Here is a tiny trained network, its code and every weight. The questions are about switching its units off for an input and a class, where a switched-off unit gives its printed mean instead of its output.

import numpy as np


def w(rows, s, z=0):
    codes = np.array(rows[::2]) - 128.0
    scale = np.full(codes.shape[1], s)
    scale[-1] = z or s
    return codes * scale


def norm(h):
    return h / np.sqrt((h * h).mean(-1, keepdims=True) + 1e-5)


def f(y):
    return np.maximum(y, 0)


def log_softmax(a):
    a = a - a.max(-1, keepdims=True)
    return a - np.log(np.exp(a).sum(-1, keepdims=True))


def net(x, mask):
    res = np.array(x, float).reshape(1, 4) / 4 @ E
    u = 0
    for l in range(2):
        y = f(norm(res) @ A[l][:, :-1].T + A[l][:, -1])
        res = res + np.where(mask[u : u + 4], y, B[l][:, -1]) @ B[l][:, :-1]
        u += 4
    return log_softmax(norm(res)[-1] @ U[:, :-1].T + U[:, -1])


A, B = {}, {}
E = w([
[50,151,125,189,95,135],'x0',
[146,216,76,57,19,146],'x1',
[147,224,110,93,173,203],'x2',
[232,189,86,64,217,9],'x3',
],0.0015)
A[0] = w([
[146,161,96,136,236,83,6],'0.n1',
[176,125,101,60,126,162,226],'0.n2',
[108,150,75,2,164,98,181],'0.n3',
[142,144,174,165,171,117,144],'0.n4',
],0.0043,0.0014)
B[0] = w([
[32,141,65,116,77,211,223],'0.n1',
[216,209,225,254,125,141,222],'0.n2',
[140,163,207,73,93,107,252],'0.n3',
[119,17,147,134,151,123,178],'0.n4',
],0.0031,0.0028)
A[1] = w([
[108,175,115,87,253,90,1],'1.n1',
[9,164,137,155,113,165,29],'1.n2',
[195,79,193,75,89,52,203],'1.n3',
[89,79,129,189,5,142,177],'1.n4',
],0.0038,0.00096)
B[1] = w([
[6,94,35,108,20,197,169],'1.n1',
[98,64,81,2,28,195,212],'1.n2',
[182,235,203,193,60,159,214],'1.n3',
[114,90,108,62,237,95,254],'1.n4',
],0.0041,0.003)
U = w([
[134,141,36,212,169,46,4],'0',
[128,45,178,170,215,88,142],'1',
[20,77,36,7,72,188,137],'2',
[213,255,183,139,41,109,193],'3',
],0.0066,0.0049)

Each question gives the input, the list of numbers given to net, and the class t.
The units are the neurons (one row each of A and B). Each row of codes is followed by its name. A weight is (code - 128) times the scale printed after its matrix; where a second scale follows, it is the last column's (A, B and U).
mask holds one flag per neuron, layer by layer. A switched-off neuron (its flag False) gives its mean, the last column of its row in B, instead of its output. The means were averaged over made-up inputs and are rounded, as every weight is.
A unit's drop is (log p(t) with every unit on - log p(t) with that unit switched off) / (log p(t) with every unit on - log p(t) with every unit switched off).
The circuit of an input: a set's keep is (log p(t) with only the set's units on - log p(t) with every unit switched off) / (log p(t) with every unit on - log p(t) with every unit switched off). Starting from all 8 units, units are removed one at a time, each time the one whose removal leaves the highest keep (on an exact tie, the one counted first), for as long as the keep stays at least 0.8.
circuit, biggest first: the units of the circuit, biggest drop first
k most important neurons: the k neurons with the biggest drops, biggest first
k most important neurons of layer l: the k neurons of layer l with the biggest drops, biggest first
drop when u is switched off: that unit's drop, to one decimal
input [-7,-3,-8,5], class 3: circuit, biggest first : (1.n3)
input [-5,7,0,-5], class 3: 4 most important neurons : (0.n1, 0.n2, 1.n2, 1.n1)
input [-6,0,-3,-2], class 3: 2 most important neurons : (1.n3, 0.n1)
input [-5,-4,-4,2], class 3: 2 most important neurons : (1.n3, 1.n4)
input [4,1,-6,1], class 1: 3 most important neurons : (0.n1, 1.n4, 0.n3)
input [-2,-3,-1,-2], class 1: circuit, biggest first : (0.n1, 1.n2)
input [6,0,7,8], class 2: 2 most important neurons of layer 0 : (0.n1, 0.n4)
input [-5,-3,6,-3], class 1: 2 most important neurons : (1.n3, 0.n3)
input [-6,-8,-2,6], class 2: 2 most important neurons : (0.n1, 1.n1)
input [-2,-2,4,-2], class 1: 4 most important neurons : (0.n1, 1.n3, 0.n3, 1.n2)
input [0,-5,7,6], class 2: 2 most important neurons of layer 1 : (1.n1, 1.n3)
input [-5,-4,3,2], class 2: 3 most important neurons : (0.n1, 1.n1, 1.n3)
input [2,-7,1,4], class 2: drop when 0.n1 is switched off : 0.2
input [6,-8,5,0], class 2: circuit, biggest first : (1.n2)
input [-2,1,-3,-1], class 3: drop when 0.n1 is switched off : 2.8
input [-3,2,-1,-2], class 3: drop when 0.n1 is switched off : 0.6
input [4,-4,2,2], class 2: drop when 0.n2 is switched off : 0.0
